Below are the code and all the weights of a small trained network. Each question names an input and a target symbol and asks about switching units off, where a switched-off unit gives its printed mean instead of its output.

import numpy as np


def w(rows, s, z=0):
    codes = np.array(rows[::2]) - 128.0
    scale = np.full(codes.shape[1], s)
    scale[-1] = z or s
    return codes * scale


def f(y):
    return np.maximum(y, 0)


def softmax(a):
    e = np.exp(a - a.max(-1, keepdims=True))
    return e / e.sum(-1, keepdims=True)


def log_softmax(a):
    a = a - a.max(-1, keepdims=True)
    return a - np.log(np.exp(a).sum(-1, keepdims=True))


def net(x, mask):
    ids = ['αβλσφψ'.index(c) for c in x.split()]
    T = len(ids)
    res = E[ids] + P[:T]
    u = 0
    for l in range(3):
        r = res
        for j in range(2):
            rows = slice(2 * j, 2 * j + 2)
            q, k, v = (r @ M[l][rows].T for M in (Q, K, V))
            z = softmax(np.where(np.tri(T) > 0, q @ k.T / 2**0.5, -1e9)) @ v
            o = O[l][rows]
            res = res + np.where(mask[u + j], z, o[:, -1]) @ o[:, :-1]
        u += 2
        y = f(res @ A[l][:, :-1].T + A[l][:, -1])
        res = res + np.where(mask[u : u + 4], y, B[l][:, -1]) @ B[l][:, :-1]
        u += 4
    return log_softmax(res[-1] @ U[:, :-1].T + U[:, -1])


Q, K, V, O, A, B = {}, {}, {}, {}, {}, {}
E = w([
[35,218,134,128,117,182,56],'α',
[205,7,29,13,211,93,149],'β',
[3,161,163,157,57,166,189],'λ',
[198,238,199,178,249,53,224],'σ',
[229,101,206,187,54,37,67],'φ',
[207,131,226,213,165,42,85],'ψ',
],0.0043)
P = w([
[138,188,53,255,225,17,31],'0',
[165,231,139,74,152,182,190],'1',
[193,210,161,82,120,190,141],'2',
[185,187,169,82,127,197,139],'3',
[177,163,188,75,109,197,139],'4',
[170,153,192,72,103,198,163],'5',
[151,137,195,75,101,196,178],'6',
[128,133,202,71,105,189,191],'7',
[124,124,199,67,93,173,202],'8',
[113,109,205,74,86,173,200],'9',
[106,106,200,82,78,159,211],'10',
[114,111,198,85,62,159,215],'11',
[100,86,196,103,54,145,212],'12',
],0.0036)
Q[0] = w([
[120,33,2,1,167,171,23],'L0H1',
[226,15,85,214,175,25,43],'L0H1',
[12,215,107,60,117,224,150],'L0H2',
[39,58,49,28,103,211,51],'L0H2',
],0.0036)
K[0] = w([
[187,221,184,28,225,170,217],'L0H1',
[208,184,118,216,238,3,180],'L0H1',
[71,89,193,28,25,243,61],'L0H2',
[96,232,220,34,75,225,223],'L0H2',
],0.0036)
V[0] = w([
[150,188,37,99,254,110,154],'L0H1',
[63,164,228,18,16,249,186],'L0H1',
[142,172,71,12,242,219,251],'L0H2',
[119,156,209,19,10,248,184],'L0H2',
],0.0034)
O[0] = w([
[78,241,168,29,234,95,54,229],'L0H1',
[32,43,142,51,1,224,230,240],'L0H1',
[37,208,115,16,245,244,168,252],'L0H2',
[65,21,61,15,6,237,222,186],'L0H2',
],0.0034,0.00037)
A[0] = w([
[224,185,204,226,240,30,72,212],'L0N1',
[73,223,242,237,202,51,93,254],'L0N2',
[253,51,139,139,198,32,122,227],'L0N3',
[203,40,223,231,19,23,21,214],'L0N4',
],0.0036,0.0028)
B[0] = w([
[209,180,173,125,185,10,207,236],'L0N1',
[142,221,252,210,114,38,116,253],'L0N2',
[234,104,81,66,227,32,217,221],'L0N3',
[227,133,219,181,65,51,214,195],'L0N4',
],0.0039,0.0036)
Q[1] = w([
[241,177,164,209,174,42,209],'L1H1',
[21,118,85,85,91,187,28],'L1H1',
[46,22,17,26,222,246,51],'L1H2',
[253,215,225,188,155,33,234],'L1H2',
],0.0037)
K[1] = w([
[247,188,185,198,205,22,101],'L1H1',
[22,46,81,17,45,228,98],'L1H1',
[166,21,4,29,117,227,208],'L1H2',
[145,153,179,236,131,20,55],'L1H2',
],0.0038)
V[1] = w([
[145,222,94,209,251,48,30],'L1H1',
[23,81,151,5,91,248,226],'L1H1',
[164,62,17,44,169,109,222],'L1H2',
[37,235,171,74,226,157,35],'L1H2',
],0.0034)
O[1] = w([
[169,215,92,226,132,21,68,219],'L1H1',
[36,123,152,87,80,226,171,11],'L1H1',
[21,111,19,65,236,125,91,102],'L1H2',
[10,240,231,241,3,203,94,128],'L1H2',
],0.0033,0.011)
A[1] = w([
[232,160,31,102,246,36,60,165],'L1N1',
[59,225,184,223,48,138,35,216],'L1N2',
[60,205,253,158,48,129,227,252],'L1N3',
[56,215,142,243,61,114,38,136],'L1N4',
],0.0037,0.0028)
B[1] = w([
[107,41,62,42,102,15,233,255],'L1N1',
[72,252,55,205,85,161,42,184],'L1N2',
[45,238,121,94,12,239,215,203],'L1N3',
[57,243,10,216,111,71,27,166],'L1N4',
],0.0038,0.0085)
Q[2] = w([
[250,96,235,237,172,26,73],'L2H1',
[241,143,247,251,131,42,128],'L2H1',
[32,57,24,19,98,166,144],'L2H2',
[227,221,193,238,3,76,230],'L2H2',
],0.0032)
K[2] = w([
[234,128,31,149,211,1,70],'L2H1',
[205,191,30,190,209,5,57],'L2H1',
[75,59,114,26,68,185,215],'L2H2',
[48,203,102,239,91,92,60],'L2H2',
],0.0036)
V[2] = w([
[32,79,54,70,194,46,251],'L2H1',
[53,49,151,42,219,89,249],'L2H1',
[92,75,211,59,39,198,248],'L2H2',
[223,24,135,169,217,33,88],'L2H2',
],0.0033)
O[2] = w([
[87,133,5,238,19,22,241,154],'L2H1',
[164,138,72,232,12,66,241,95],'L2H1',
[168,66,107,137,22,84,236,6],'L2H2',
[178,68,151,176,246,129,55,203],'L2H2',
],0.0034,0.012)
A[2] = w([
[165,227,246,125,169,188,87,253],'L2N1',
[60,223,130,251,201,154,9,112],'L2N2',
[252,212,230,144,136,54,234,214],'L2N3',
[210,6,86,12,142,108,203,246],'L2N4',
],0.0034,0.0025)
B[2] = w([
[195,150,221,30,158,222,18,216],'L2N1',
[18,195,29,196,201,13,4,225],'L2N2',
[222,126,195,86,38,214,242,254],'L2N3',
[22,27,29,23,221,3,201,168],'L2N4',
],0.0037,0.0079)
U = w([
[19,187,23,226,157,110,29,68],'α',
[118,172,182,64,188,193,42,163],'β',
[226,184,241,64,105,195,184,201],'λ',
[74,194,32,230,8,106,253,139],'σ',
[153,47,144,239,198,128,77,3],'φ',
[127,7,40,9,205,60,152,201],'ψ',
],0.0036,0.0025)

Each question gives the input, a string of symbols that net reads in full, and the target symbol t.
The units are the heads (2 rows each of Q, K, V and O) and the neurons (one row each of A and B). Each row of codes is followed by its name. A weight is (code - 128) times the scale printed after its matrix; where a second scale follows, it is the last column's (O, A, B and U).
mask holds one flag per unit, layer by layer, with each layer's heads first. A switched-off unit (its flag False) gives its mean, the last column of its rows in O or B, instead of its output. The means were averaged over made-up inputs and are rounded, as every weight is.
A unit's drop is (log p(t) with every unit on - log p(t) with that unit switched off) / (log p(t) with every unit on - log p(t) with every unit switched off).
k most important neurons: the k neurons with the biggest drops, biggest first
k most important neurons of layer l: the k neurons of layer l with the biggest drops, biggest first
heads that matter: for each layer, one digit per head in row order, 1 if its drop is at least 0.15 and else 0, layers parted by /
drop when u is switched off: that unit's drop, to one decimal
input λ ψ φ, target λ: heads that matter => 00 / 00 / 00
input σ λ σ λ φ, target α: most important neuron => L0N2
input φ β σ α β β λ ψ σ φ ψ, target ψ: 4 most important neurons => L1N1; L0N4; L0N3; L0N1
input ψ β ψ ψ λ λ σ α σ, target φ: heads that matter => 11 / 11 / 01
input σ β β λ, target α: heads that matter => 10 / 00 / 00
input φ α ψ σ φ β ψ, target ψ: 2 most important neurons => L1N1; L0N3
input α α λ β σ α α σ ψ λ α ψ, target β: 4 most important neurons => L0N2; L1N4; L1N2; L2N1
input α λ α σ ψ σ α φ α σ β λ φ, target β: 4 most important neurons => L0N2; L1N4; L1N2; L2N1
input ψ λ α φ ψ σ σ, target φ: 2 most important neurons => L0N2; L1N1
input σ φ λ σ λ β β σ ψ φ ψ λ ψ, target α: 3 most important neurons => L0N2; L1N4; L2N2
input β λ λ β β σ σ, target σ: heads that matter => 00 / 00 / 10
input β ψ σ φ β σ β λ α φ λ α σ, target σ: 4 most important neurons => L1N1; L0N3; L0N1; L2N1
input σ φ σ λ β λ φ σ, target α: 2 most important neurons => L0N2; L2N2
input λ α φ λ α α λ ψ φ, target λ: 2 most important neurons => L1N1; L2N2
input ψ α λ λ λ λ α ψ, target φ: 2 most important neurons => L0N2; L0N4
input σ φ α, target α: 2 most important neurons => L2N2; L1N1
input λ β ψ β, target ψ: most important neuron => L2N4
input λ β λ λ ψ β ψ, target λ: 2 most important neurons of layer 2 => L2N2; L2N3
input α β α ψ β λ α α λ λ β α α, target σ: 2 most important neurons of layer 0 => L0N2; L0N1
input σ ψ λ φ α λ λ φ σ, target α: most important neuron of layer 1 => L1N4
input ψ φ λ λ λ ψ, target φ: 3 most important neurons of layer 0 => L0N2; L0N4; L0N3
input β λ φ, target σ: 2 most important neurons of layer 0 => L0N3; L0N1
input φ β σ λ α β σ σ, target ψ: 3 most important neurons of layer 0 => L0N4; L0N3; L0N1
input β φ σ α, target α: 2 most important neurons of layer 2 => L2N2; L2N3
input σ α λ λ β λ λ, target σ: 2 most important neurons of layer 2 => L2N1; L2N3
input φ σ φ φ, target ψ: drop when L1N1 is switched off => 1.1
